Here is a tiny trained network, its code and every weight. The questions are about switching its units off for an input and a class, where a switched-off unit gives its printed mean instead of its output.

import numpy as np


def w(rows, s, z=0):
    codes = np.array(rows[::2]) - 128.0
    scale = np.full(codes.shape[1], s)
    scale[-1] = z or s
    return codes * scale


def norm(h):
    return h / np.sqrt((h * h).mean(-1, keepdims=True) + 1e-5)


def f(y):
    return np.maximum(y, 0)


def log_softmax(a):
    a = a - a.max(-1, keepdims=True)
    return a - np.log(np.exp(a).sum(-1, keepdims=True))


def net(x, mask):
    res = np.array(x, float).reshape(1, 7) / 4 @ E
    u = 0
    for l in range(4):
        y = f(norm(res) @ A[l][:, :-1].T + A[l][:, -1])
        res = res + np.where(mask[u : u + 7], y, B[l][:, -1]) @ B[l][:, :-1]
        u += 7
    return log_softmax(norm(res)[-1] @ U[:, :-1].T + U[:, -1])


A, B = {}, {}
E = w([
[74,106,86,155,88],'x0',
[106,151,160,30,136],'x1',
[214,129,100,130,60],'x2',
[164,196,255,156,161],'x3',
[92,235,101,96,41],'x4',
[182,138,145,102,72],'x5',
[138,193,58,74,218],'x6',
],0.0054)
A[0] = w([
[141,126,239,109,175,156],'L0N0',
[95,87,193,113,47,5],'L0N1',
[75,85,84,14,96,246],'L0N2',
[152,104,167,143,255,111],'L0N3',
[89,119,3,90,123,194],'L0N4',
[210,176,119,95,19,58],'L0N5',
[182,43,146,119,119,163],'L0N6',
],0.0078,0.0021)
B[0] = w([
[105,136,60,216,200,223],'L0N0',
[185,98,147,53,196,178],'L0N1',
[139,102,213,247,176,248],'L0N2',
[101,86,227,153,1,227],'L0N3',
[185,205,132,223,228,254],'L0N4',
[132,45,143,79,62,235],'L0N5',
[145,227,140,173,182,194],'L0N6',
],0.0057,0.005)
A[1] = w([
[138,174,113,181,16,250],'L1N0',
[200,87,180,18,60,99],'L1N1',
[113,99,160,153,97,213],'L1N2',
[80,171,147,21,116,33],'L1N3',
[254,108,232,108,127,120],'L1N4',
[144,103,74,131,98,36],'L1N5',
[97,132,111,190,62,140],'L1N6',
],0.0086,0.0022)
B[1] = w([
[104,90,175,107,191,218],'L1N0',
[3,86,85,123,104,190],'L1N1',
[129,122,147,112,164,191],'L1N2',
[203,143,75,195,202,140],'L1N3',
[88,130,121,74,124,254],'L1N4',
[117,125,139,130,166,139],'L1N5',
[97,76,168,73,164,176],'L1N6',
],0.011,0.0072)
A[2] = w([
[99,188,151,136,65,2],'L2N0',
[158,141,187,1,77,232],'L2N1',
[139,120,156,179,111,51],'L2N2',
[112,78,137,99,34,60],'L2N3',
[59,73,167,158,180,132],'L2N4',
[117,174,65,151,160,245],'L2N5',
[53,100,161,113,212,118],'L2N6',
],0.0088,0.00082)
B[2] = w([
[204,139,94,61,166,129],'L2N0',
[61,139,89,119,55,160],'L2N1',
[137,144,63,76,87,138],'L2N2',
[80,132,81,236,129,146],'L2N3',
[255,106,182,79,105,232],'L2N4',
[147,143,93,149,52,152],'L2N5',
[210,146,89,62,82,245],'L2N6',
],0.0066,0.012)
A[3] = w([
[130,145,242,90,254,7],'L3N0',
[141,139,76,228,150,79],'L3N1',
[67,126,171,145,103,114],'L3N2',
[122,62,95,110,190,77],'L3N3',
[205,130,102,93,111,155],'L3N4',
[163,48,75,153,132,145],'L3N5',
[101,97,198,156,200,34],'L3N6',
],0.0081,0.0015)
B[3] = w([
[209,65,116,103,99,253],'L3N0',
[21,183,122,121,122,167],'L3N1',
[102,152,113,163,167,145],'L3N2',
[142,193,140,84,106,167],'L3N3',
[129,134,84,120,43,241],'L3N4',
[193,214,206,113,98,180],'L3N5',
[153,253,189,80,96,153],'L3N6',
],0.0064,0.0058)
U = w([
[8,80,123,109,116,77],'0',
[232,124,183,100,128,219],'1',
[132,238,85,224,181,5],'2',
],0.013,0.0027)

Each question gives the input, the list of numbers given to net, and the class t.
The units are the neurons (one row each of A and B). Each row of codes is followed by its name. A weight is (code - 128) times the scale printed after its matrix; where a second scale follows, it is the last column's (A, B and U).
mask holds one flag per neuron, layer by layer. A switched-off neuron (its flag False) gives its mean, the last column of its row in B, instead of its output. The means were averaged over made-up inputs and are rounded, as every weight is.
A unit's drop is (log p(t) with every unit on - log p(t) with that unit switched off) / (log p(t) with every unit on - log p(t) with every unit switched off).
The circuit of an input: a set's keep is (log p(t) with only the set's units on - log p(t) with every unit switched off) / (log p(t) with every unit on - log p(t) with every unit switched off). Starting from the 12 units with the biggest drops (on a tie, the unit counted first), units are removed one at a time, each time the one whose removal leaves the highest keep (on an exact tie, the one counted first), for as long as the keep stays at least 0.8.
circuit, biggest first: the units of the circuit, biggest drop first
unit that matters most: the unit with the biggest drop
top k neurons: the k neurons with the biggest drops, biggest first
drop when u is switched off: that unit's drop, to one decimal
input [-5,-1,4,1,7,-3,-1], class 0: top neuron => [L0N5]
input [-8,6,-1,-3,5,-3,-6], class 0: circuit, biggest first => [L0N4 L1N1]
input [6,0,2,-4,7,7,-6], class 0: circuit, biggest first => [L0N5 L1N1 L2N3]
input [4,6,-8,-7,4,0,4], class 2: top 2 neurons => [L0N4 L1N0]
input [-8,2,-8,4,5,6,4], class 2: top 2 neurons => [L2N4 L1N0]
input [-3,5,6,-3,-8,7,0], class 0: top 2 neurons => [L1N4 L0N4]
input [-6,-2,5,-7,-4,0,-2], class 2: top 3 neurons => [L0N3 L0N6 L1N0]
input [-5,1,5,-8,-5,1,3], class 2: top 3 neurons => [L1N0 L2N4 L1N6]
input [-6,2,1,-7,0,-4,3], class 2: top 4 neurons => [L0N4 L1N0 L1N6 L2N4]
input [-1,5,-6,-8,-2,-6,7], class 1: top 2 neurons => [L0N0 L0N2]
input [6,-3,-6,-7,0,4,6], class 2: drop when L0N4 is switched off => 0.4
input [3,-3,2,5,1,5,0], class 0: drop when L0N5 is switched off => 0.2
input [-6,-6,1,-2,0,4,6], class 0: drop when L0N0 is switched off => 0.6
input [-8,-3,5,-8,-4,1,8], class 2: unit that matters most => L2N4
